Each row of numbers belongs to one of the objects below and depends on some of the facts about them. Some rows are named. Which object is each other row?

Some objects and their rows:
[-17  -3 -12   0 -34   7 -11  -6  22   6  -2  -6   1   0 -23  31   4  12
  -4  10   2   7] : muvu
[  9   3   3   1  -4  -8 -21  -3 -13  -3   5  -7  -1  -1  -4  12  12   8
   4  -3  -3 -12] : vasten
[  1   1   8 -14  -1   4  10  14  14  -1  13   1  -5 -27 -17   6  19  19
 -25   8   1  -1] : bekudo
[-17   3   1  -7   3  -1  17  -3 -21  13  11   4   0   1  15 -14  -8  -3
   5   8  -2   1] : geflis
[ -9   0   1  28  -3   4   0  10  22 -27   6   1  -3  37  13 -15  18  -2
  21  -9  -5   0] : tagan
[ 25  10 -24  17  47   8  11   1   5 -15  -7 -11   4   9  22  35   8   5
 -18  14   3  21] : trimin
[ -4   0   0  20  -5   0   3   8  16 -23   1   2  -3  28  12  -6  15   0
  13 -10  -3   7] : femil
[ -5   5   6  -4  19  10  -5  -7  -8  15   8   9   9   3   7 -34  -5  -6
   0  -4   2  -2] : vinis
[ -4   1   6  -4  18  11  -4  -8  -7  18   7   7   9   2   6 -30  -5  -8
   0  -1   1  -1] : klagobra
[ -1 -21  18   2  19  -4  29  -4  35   2  23 -17 -11  -3 -10   5 -13   5
   0  -4  10   1] : stason
[ 10  -5   1  17 -35   5   8   2  -1 -11 -28  -1   5 -12  32  30  12   6
  29 -22 -10  -3] : gegre
[12  3 12  0  5  3  4  0 15 -4 31 -3  5  8 -6 -7 -4 -6 -3 -9  7 -2] : pigrok
[-25   1  -6 -16   8  -2 -13 -13 -29   0 -18  -3   7  13  -9 -17   2   8
  -2  -5   1 -10] : dredre
[ 13  11   8   5 -12 -16 -18  -1  10 -17   2  11  -4  -9  15  28  17   5
  -9  -3   3  -2] : lata
[  9  -5  -4  -3 -13  -3  -5   4  17  13  14  -2  -7  -7  -8  -8   2  21
   5   2   1  16] : renes
[  4  -1   4  -8  -3   3  19  13   5  -9 -15   7   4   1  -3  24  19   3
 -18  -5  -6  10] : leto
[ -4   3   7  -4  15  11  -5  -8  -9  14   8   8  12   2   5 -32  -4  -5
  -1  -3   2  -3] : dramiflan
[ -9  -1   4  -5  26  -2 -13  -7 -29   7  -7  -1   1   4  -1 -25   5   4
   4   1  -4 -11] : stupasta
[  2  -1  -8   6  -3  -8   1   1   9  -3   1  -3   0 -13 -12 -15  -2 -17
  -5   0  -2   0] : trova
[ 23  -3 -10  -4  -3 -13   1   3   9   7  -8   6  -2  19   5  16   7  11
   2  -6  -3  30] : fatim
[ -7   2   1  -6  15   8 -12  -1 -19   7 -20   6  -7   3   4 -16 -22  -2
   4   7   4  -5] : reta

How the objects are related:
bekudo: ω taka; α c
beski: ω nupus; α g
bidrurek: ω nudrusak,trimin; α c
bigrobrim: ω groles; α a
brisis: ω misoven; α a
brostes: α b
brotru: α a
dezaste: ω reta,flibra; α f
dopla: α f
dosar: ω nokudrik; α b
dramiflan: α d
drares: ω gegre; α e
dredre: α g
dreza: ω takugu; α b
dumepen: α f
fatim: ω flekabir,leflafli,dezaste; α a
femil: ω drares; α a
fesku: ω pive,klagobra,flonul,skubra,dreza; α a
flekabir: ω flonul; α e
flibra: ω vobuklin; α e
fliser: α c
flogen: ω vinis; α g
flonul: ω stason; α g
fotri: ω dreza; α b
geflis: α e
gegre: ω groles,vostan; α a
gostom: ω skubra,kedu; α c
gratrus: ω flekabir; α a
gribrak: ω brotru,latibu,lata; α d
griken: ω fatim,skemal; α g
groles: α e
kedu: α c
kiru: α b
klabupem: ω dredre; α b
klagobra: α d
klidis: ω bekudo,fliser; α b
kobra: ω lata; α d
kules: ω kiru,kedu; α a
lata: ω stadra; α a
latibu: α b
leflafli: ω flonul; α c
leto: ω bigrobrim; α a
misoven: ω kiru; α f
muflok: ω dopla; α b
mufluzal: ω nupus,stason; α e
muvu: ω dredre,skubra,dopla; α c
niskur: ω putraklu; α g
noklon: α f
nokudrik: α f
nudrusak: α d
nupus: α f
pebe: ω vostan; α c
pigrok: ω fotri; α d
pive: α f
plogrifu: ω klabupem; α d
putraklu: ω skubra; α c
renes: ω flekabir,pigrok; α c
reta: α f
rogrik: ω takugu,taka; α d
rubo: α a
rugis: ω trebrek,klabupem; α f
sinam: ω dosar; α d
skabes: ω fliser; α f
skemal: α b
skifli: α c
skubra: α c
stadra: ω vostan; α e
stason: ω dreza; α c
stupasta: α g
tagan: ω drares,niskur; α a
taka: ω bigrobrim; α a
takugu: ω groles; α a
trebrek: ω dredre,flibra; α g
trimin: ω vobuklin; α a
trova: ω klagobra; α b
vasten: ω pebe; α g
vinis: α d
vobuklin: α a
vonol: ω tagan,noklon; α e
vostan: ω takugu; α a

Rows to name:
[-17  -5   1  -8  -9  10  33   2 -33  13 -11   0   6  -8  20  -8  -8  -2
  17   0  -9  -1] -> groles
[  1   0  -9   5   6   6  -1   3  13   1  10  -8  -4 -13  -1   3   6  18
  -4   9   3   8] -> bidrurek
[-27  -8  -3   6   4  12 -13 -10   9  26  -9   3  -1  -8 -12   6   1   2
   2  22  -3   0] -> skubra
[ 22 -18   6  -6   7 -19  -4  -1  -3  18  13 -10  -5  26 -18  -2  -3   7
  13 -10  -3  11] -> flonul
[  5 -10   4  -9 -16  15  33  17  -3  -8 -37   3  11  -8   4  30  20   4
  -6 -17 -13  10] -> bigrobrim
[-20   6 -27 -18 -47 -11   1  -7   8 -25 -17  -6  10   5 -27  -7 -10  -6
 -12 -17   9   6] -> klabupem
[  1 -12  11   7  23 -12  30  -3  26 -16  16 -15  -5 -10 -16  -7 -16 -26
  -8  -8   6  -8] -> fotri
[ 18 -15  -8  -5 -15  -9  -7   3  21  33   7  -1  -8   3 -11  -8  -5  24
  13  -1  -1  26] -> leflafli
[ 1  2  5  5  7 -7 -3  2 12 -6 -1  8 -2  5  4 24 16 -1 -9  5  0  2] -> kules
[  4   4  -4  -2  -3 -10   4   7   8 -10   9   1  -1 -17 -12 -24   5 -15
 -14  -2  -2  -3] -> klidis
[  6   4   7  -4  -4   2 -14   8  -3 -10   0   2  -9   2  -6   3 -12  -1
  -3   3   4  -7] -> skabes
[ -2   1 -12   5 -12  -7  -4   1   7  -5   0  -1   2  -9 -13 -11  -3 -16
  -4  -1  -2   0] -> muflok
[  2   5 -15   5  51   6  11  -6 -13  -2 -19   2   1   5  26   1   2   1
 -10  10   1  13] -> vobuklin
[ -5   7 -24 -16 -19  -2 -12  -9 -16 -21  -7 -18   8  20 -20  16   3  19
 -10  -9   6   1] -> trebrek
[  9 -15   7   2 -11  10  39   3   1  -8 -38  -6  10 -19  16  53   9  -3
   6 -21  -8  -2] -> takugu
[ 13   3   1  16 -43  -3 -23  -8  12   0   6  -4  -5 -44  15  22   4  20
  17  -7   2 -11] -> pebe
[ 14   2  17  -9  -5  11  16   4   4   1  12  -3  14 -15  -8  18   4  -9
 -16 -10   0  -8] -> rogrik
[ 17  16 -32   4  17   8  23   2 -17  -7  17 -21   2   6  19  28  -9   3
 -13  18   4  19] -> flibra

